[128 = 0]
[194 134 130 184 123 137 132  81  70 157 110  60 147 137 117  90  85 171
 149 114 112 110 123 108 147 189 132 118 152 123 165 144 125 140 100 123
 148 116 114 104 134 156 120 109 129  99 144  87 137  98  96 118  73 175
 136 146 156 164 155 139 129 143 111 139 127 114] : (10), [51]
[183 133 136 182 117 126 138  94 106 138 143  83 135 128 114  99 137 147
 148 102 113 127 124 135 174 189 134 134 159  98 139 134 106 134 126 122
 134 124 119 107 110 135  98 106 102 110 132 152 124 122 163 116 125 160
 148 119 167 168 153 109 116 140 113 134 132 117] : (12), [51]
[154 111 131 147 108 111 134 189 163 125 161 171 129 126 135 118 131 127
 154 117 121 155 115 152 125 137 127 124 137 137 136 121 112 141 153 133
 101 107 109 149 117 131 161 117 100 128  89 162 139 129 162 107 162 131
 145 100 113 150 120 109 120 109 128 116 109 100] : (14), [45]
[185 128 112 128 134  87 156  91 125 148 125 136 118 133 121  94  73 137
 124 116 118 127 119 116 115 152 115 131 129 127 147 151 104 133 108 118
 117 105 121  99 132 150 137 126 117 109 138  98 110 106 142  95 105 113
 156 132 135 167 142 117 123 130 129 134 126 113] : (10), [51]
[130 117 131 150 134 118 128 191 149 134 151 136 136 128 151 116 115 136
 144 125 114 148 121 140 144 130  99 123 141 136 127 115 121 138 143 131
 118 106  98 155 126 118 157 119 128 119 108 151 166 140 119 101 154 151
 128 109 110 142 147 102 130 111 138 124 111 121] : (14), [45]
[188 131 108 110 137  89 146 108 140 151 133 144 119 125 110 103  95 130
 134 119 131 133 108 116 104 138 124 137 123 137 134 141 125 131 106 115
 107 100 104  87 128 112 132 163 101 105 127 112 105 109 154  92 147  94
 139 129 106 145 139 121 136 113 121 136 131 122] : (11), [51]
[154 134 138 168 120 141 129 208 144 131 179 161 123 128 131 113 129 121
 150 126  90 132 128 147 129 132 102  85 130 126 119 111 119 131 126 112
 100 104  72 155 106 113 118 125 113 110  95 173 146 139 149 111 183 117
 127  86  99 139 135  86 166 112 127 136 114 145] : (12), [42]
[171 101 120 170 127  96 121 129 113 157 105 106 125 120 137  63  76 177
 163 120 131 118  99 103 138 159  97 140 116 163 190 178 120 148 109 113
 153  84 122 149 127 122 168 136 159 123 129  63 112  89  82  83  32 151
 131 153 123 174 135 111 128 144 129 154 119  72] : (10), [51]
[178  98 134 214  96  52 125  94 120 150  70  13 140 106 146  68  72 177
 159 101 146 117 140 134 180 193  92 211 147 125 197 175 112 154 103 116
 173  83 152  87 117 127 122 126 112 142 139 104  80  98 178  44   4 168
  87 129 166 146 161  81 109 143 109 101 132  49] : (14), [51]
[172 112 136 166 110 122 126 181 153 122 148 147 140 107 115 124 103 136
 136 122 120 146 112 153 127 103  91 130 110 139 121 128 162 127 119 113
 111  92  95 103 119 109 136 152  76 120  85 143 113 136 139 115 177 104
  87 105  85 120 134 103 160  90 128 146 122 106] : (10), [42]
[139 121 134 148 122 118 125 180 154 142 147 155 133 137 137 122  98 134
 136 133 130 138 115 138 115 126  91 129 118 129 122 123 102 137 128 111
 101  89 101 123 121 101 146 143 115 114  93 153 114 135 148 105 181 115
 109 119  98 125 128 101 164 101 144 121 122 137] : (12), [42]
[147 134 142 135 110 140 132 160 144 121 134 166 133 126 123 121 149 120
 151 143 108 150 124 136 145 121 114  99 134 128 121 109 113 135 142 130
 112 114  84 159 109 146 129 107 121 111 101 150 166 127 136 133 179 126
 151 112 106 158 128 113 149 108 131 128 104 137] : (14), [45]
[181 145 100  80 143 124 152  38 111 147 135 136 112 147 131 104 100 136
 142 127 119 123 133 117 124 179 135 111 159 109 139 148  93 114 123 124
 102 108 108  87 134 158 120  87 134 118 153 111 144 109 167 106 170 123
 202 138 158 193 159 126 111 144 124 126 134 148] : (10), [51]

[121 127 114 133 115  91 125 150 113 144 138 140 131 123 153 150  66 136
 118 130 127 142 131 125 100 108 161  93 129 131 145 162 133 106 129 108
 157 128 130 124 116 120 101 142 155 101  81 127 125  95 110 120 160 131
 103  96 107 104 150 132 160 178 111 169 120 145] : <72>, <34>
[123 136 135 163 135 140 147 133 151 123 111 132 173 111 111 154 202 145
 162 144 122 113 133 119 147 137 130  96 145 149  90 131 122 106 138 138
 132 115 131 135 108 133 144 122 112 116 157 139 129 128 140 128 133 122
 132 130 142 104 157 109 112 156 130 109 189 139] : <70>, <32>
[126 124 159 120 149 154 139 153 133 126 131 117 133 112 137 139  63 147
 122 124 120 104 136 150 115  97 140 104 123 156 128 167 133 102 113  90
 133 130 140 124 133 123 136 124 155 129 121 126 123  94 133 135 120 145
 104 120 130  82  94 123 144 138  85 145 143 128] : <71>, <34>
[143 128 120 135 126 141 142 123 131 106 140 124 107 144 119 115 108 118
 123 124 137 123 124 127 141 137 105 163 117 121 141 121 126 138 128 131
 112 126 131 133 136 125 126 121 132 139 146 141 127 127 129 132 127 124
 123 134 124 132 118 128 115 108 135 131 121 123] : <72>, <41>
[130 134 130 139 124 138 133 108 145 118 104 125 136 120 124 112 231 117
 140 127 123 111 129 133 150 152 100 122 128 138 112  99 126 160 135 144
 116 128 134 128 117 130 160 133 105 131 163 133 126 139 142 139 124 119
 153 167 163 151 137 119 108 105 146  97 144 122] : <59>, <40>
[134 127 136 131 129 153 125 119 141  95 149 103 149 132 115 112 116 129
 126 140 161 107 130 126 126 128 120 164 144 127 110 133 135 114 120 143
 107 125 128 154 126 131 112 106 122 131 163 149 133 126 139 117 118 125
 112 127 104 103 136 110 129 106 152 128 153 120] : <70>, <32>
[118 126 129 139 120 131 142  97 121 126 138 151 114 177 112 131 106 136
 138 140 145 151 131 103 121 126 132 104 129 110 129 146 122 118 129 167
 129 125 132 112 122 131  83 108 139 126 132 131 127 126 114  94 135 117
 110 119  89  98 162 123 124 158 166 160 127 140] : <69>, <40>
[149 128 101 124 100  89 116 123  89 175 115 148 104 125 174 126 117 125
 119 113 113 162 119 125  84  99 148  98 141 105 162 118 128 155 140 123
 160 139 128 105 143  41 121 163 127 126  69 111 119 132 106 119 131 122
 126 129 136 191 193 136 155 153 141 131  87 151] : <72>, <34>
[144 127 132 121 119 150 143 123 136 135 128 122 129 121 132 132 208 132
 136 120  99 116 123 119 144 139 112 146 116 133 123 106 124 159 140 146
 135 124 127 120 120 127 175 124 115 126 155 160 128 142 135 136 134 127
 147 143 169 147 134 135 110 106 120 100 135 113] : <59>, <40>
[143 127 126 124 107  81 108 116 110 127 137 140 118 145 148 126  45 123
  91 132 188 131 126  94 100 117 139 122 138 106 146 129 123 116 133 135
 123 142 150 131 140 130  67 141 113 145  97  88 117 121 123 114 115 109
 103  99  73 172 146 123 143 129 189 126 108 151] : <72>, <41>
[139 107 125 127 120  71 103 116 115 120 131 147 105 154  97 148  66 115
  87 118 177 130 128  89 118 126 126 131 120 104 161 124 122 120 136 148
 122 138 136 130 150 125  66 110 105 147 109  76 110 138 115 113 132 115
 112 100  72 147 112 138 127 131 170 129 102 125] : <72>, <41>
[130 126 135 143 116 113 128 126 118 145 121 155 112 128 131 157  81 122
 130 128 129 152 128 105 109 135 157  89 141 122 130 171 133  98 127 128
 148 118 135 126 135 128  73 117 144 122  98 123 129 105 103 100 152 129
 101  95  90  86 163 123 139 178 147 173 132 153] : <69>, <41>
[137 127 117 128 104 123 119 104 109 136 138 146 103 136 133 107 147 120
 130 122 140 148 113 119 115 131 125 138 130 109 132 111 125 161 138 158
 132 133 131 114 125 129 110 136 124 133 124 149 126 137 116 111 123 127
 135 134 127 172 172 123 135 119 162 132 104 137] : <72>, <41>
[134 125 120 122 106 138 112 102 108 116 136 139 119 142 134 111 124 124
 129 118 131 148 120 121 108 128 122 145 124 114 134 131 115 142 124 148
 125 133 134 125 128 118 114 126 145 132 150 139 130 119 128 116 124 121
 118 131 116 132 150 123 135 132 151 143 119 143] : <72>, <40>
[136 127 123 129 106 135 119  97 125 108 137 136 101 141 118 109 186 114
 137 134 159 133 109 106 128 139  99 160 131 116 123 108 120 153 135 177
 112 134 122 129 119 137 105 117 107 138 158 140 132 153 123 115 128  90
 136 141 119 142 142 115 107 115 183 116 110 117] : <72>, <41>
